Here is a tiny trained network, its code and every weight. The questions are about switching its units off for an input and a class, where a switched-off unit gives its printed mean instead of its output.

import numpy as np


def w(rows, s, z=0):
    codes = np.array(rows[::2]) - 128.0
    scale = np.full(codes.shape[1], s)
    scale[-1] = z or s
    return codes * scale


def f(y):
    return np.maximum(y, 0)


def log_softmax(a):
    a = a - a.max(-1, keepdims=True)
    return a - np.log(np.exp(a).sum(-1, keepdims=True))


def net(x, mask):
    res = np.array(x, float).reshape(1, 3) / 4 @ E
    y = f(res @ A[0][:, :-1].T + A[0][:, -1])
    res = res + np.where(mask, y, B[0][:, -1]) @ B[0][:, :-1]
    return log_softmax(res[-1] @ U[:, :-1].T + U[:, -1])


A, B = {}, {}
E = w([
[152,2,75],'x0',
[93,205,24],'x1',
[4,74,167],'x2',
],0.0092)
A[0] = w([
[207,183,110,9],'n0',
[37,116,131,94],'n1',
[130,119,36,46],'n2',
[167,149,114,80],'n3',
[105,55,58,67],'n4',
[184,177,139,81],'n5',
[83,176,85,30],'n6',
[168,121,212,70],'n7',
[2,144,165,75],'n8',
[50,114,133,70],'n9',
[132,124,193,130],'n10',
[177,159,134,68],'n11',
[99,174,101,76],'n12',
[126,150,171,66],'n13',
[189,191,184,56],'n14',
[221,128,66,60],'n15',
[85,142,19,2],'n16',
[91,203,163,16],'n17',
[52,139,173,72],'n18',
[95,195,95,165],'n19',
[134,130,209,62],'n20',
[80,159,45,157],'n21',
[127,24,102,63],'n22',
[95,209,197,84],'n23',
[126,152,185,76],'n24',
[147,94,197,16],'n25',
],0.015,0.0036)
B[0] = w([
[151,165,156,229],'n0',
[169,210,164,209],'n1',
[143,81,111,210],'n2',
[125,148,114,179],'n3',
[90,213,51,230],'n4',
[119,198,171,206],'n5',
[225,97,140,189],'n6',
[212,43,93,206],'n7',
[162,182,133,233],'n8',
[156,223,210,195],'n9',
[174,75,165,188],'n10',
[159,163,177,185],'n11',
[164,43,112,180],'n12',
[138,120,106,155],'n13',
[118,163,116,214],'n14',
[91,235,165,254],'n15',
[207,53,140,226],'n16',
[117,92,26,190],'n17',
[162,220,157,193],'n18',
[132,76,131,222],'n19',
[199,86,113,186],'n20',
[188,58,202,240],'n21',
[144,161,81,254],'n22',
[1,108,30,214],'n23',
[166,114,83,166],'n24',
[177,103,137,194],'n25',
],0.0092,0.0089)
U = w([
[152,163,158,65],'0',
[190,26,115,80],'1',
[124,108,9,185],'2',
[123,91,137,254],'3',
[35,61,155,77],'4',
],0.015,0.0082)

Each question gives the input, the list of numbers given to net, and the class t.
The units are the neurons (one row each of A and B). Each row of codes is followed by its name. A weight is (code - 128) times the scale printed after its matrix; where a second scale follows, it is the last column's (A, B and U).
mask holds one flag per neuron, in row order. A switched-off neuron (its flag False) gives its mean, the last column of its row in B, instead of its output. The means were averaged over made-up inputs and are rounded, as every weight is.
A unit's drop is (log p(t) with every unit on - log p(t) with that unit switched off) / (log p(t) with every unit on - log p(t) with every unit switched off).
The circuit of an input: a set's keep is (log p(t) with only the set's units on - log p(t) with every unit switched off) / (log p(t) with every unit on - log p(t) with every unit switched off). Starting from the 12 units with the biggest drops (on a tie, the unit counted first), units are removed one at a time, each time the one whose removal leaves the highest keep (on an exact tie, the one counted first), for as long as the keep stays at least 0.8.
circuit, biggest first: the units of the circuit, biggest drop first
unit that matters most: the unit with the biggest drop
top k neurons: the k neurons with the biggest drops, biggest first
drop when u is switched off: that unit's drop, to one decimal
input [-7,8,-3], class 1: unit that matters most => n21
input [8,-5,0], class 2: circuit, biggest first => (n4; n22)
input [6,2,7], class 0: circuit, biggest first => (n9; n1)
input [-8,6,-4], class 2: top 2 neurons => (n23; n17)
input [-3,-8,7], class 1: top 4 neurons => (n7; n20; n15; n10)
input [8,-7,-1], class 2: top 3 neurons => (n4; n22; n21)
input [0,5,4], class 1: top 3 neurons => (n15; n16; n21)
input [-1,-1,-1], class 3: top 3 neurons => (n4; n22; n17)
input [3,-2,-3], class 3: top 3 neurons => (n23; n17; n4)
input [-2,2,2], class 3: top 2 neurons => (n4; n22)
input [-1,-2,-1], class 3: top 2 neurons => (n16; n21)
input [-5,2,-4], class 2: top 3 neurons => (n23; n17; n9)
input [8,-5,5], class 2: top 2 neurons => (n4; n22)
input [1,-2,-2], class 3: unit that matters most => n16
input [6,6,7], class 0: top 3 neurons => (n9; n1; n4)
input [0,6,-4], class 1: drop when n16 is switched off => 0.1
input [-8,3,5], class 2: drop when n17 is switched off => 0.8
input [3,5,4], class 1: drop when n15 is switched off => 0.6
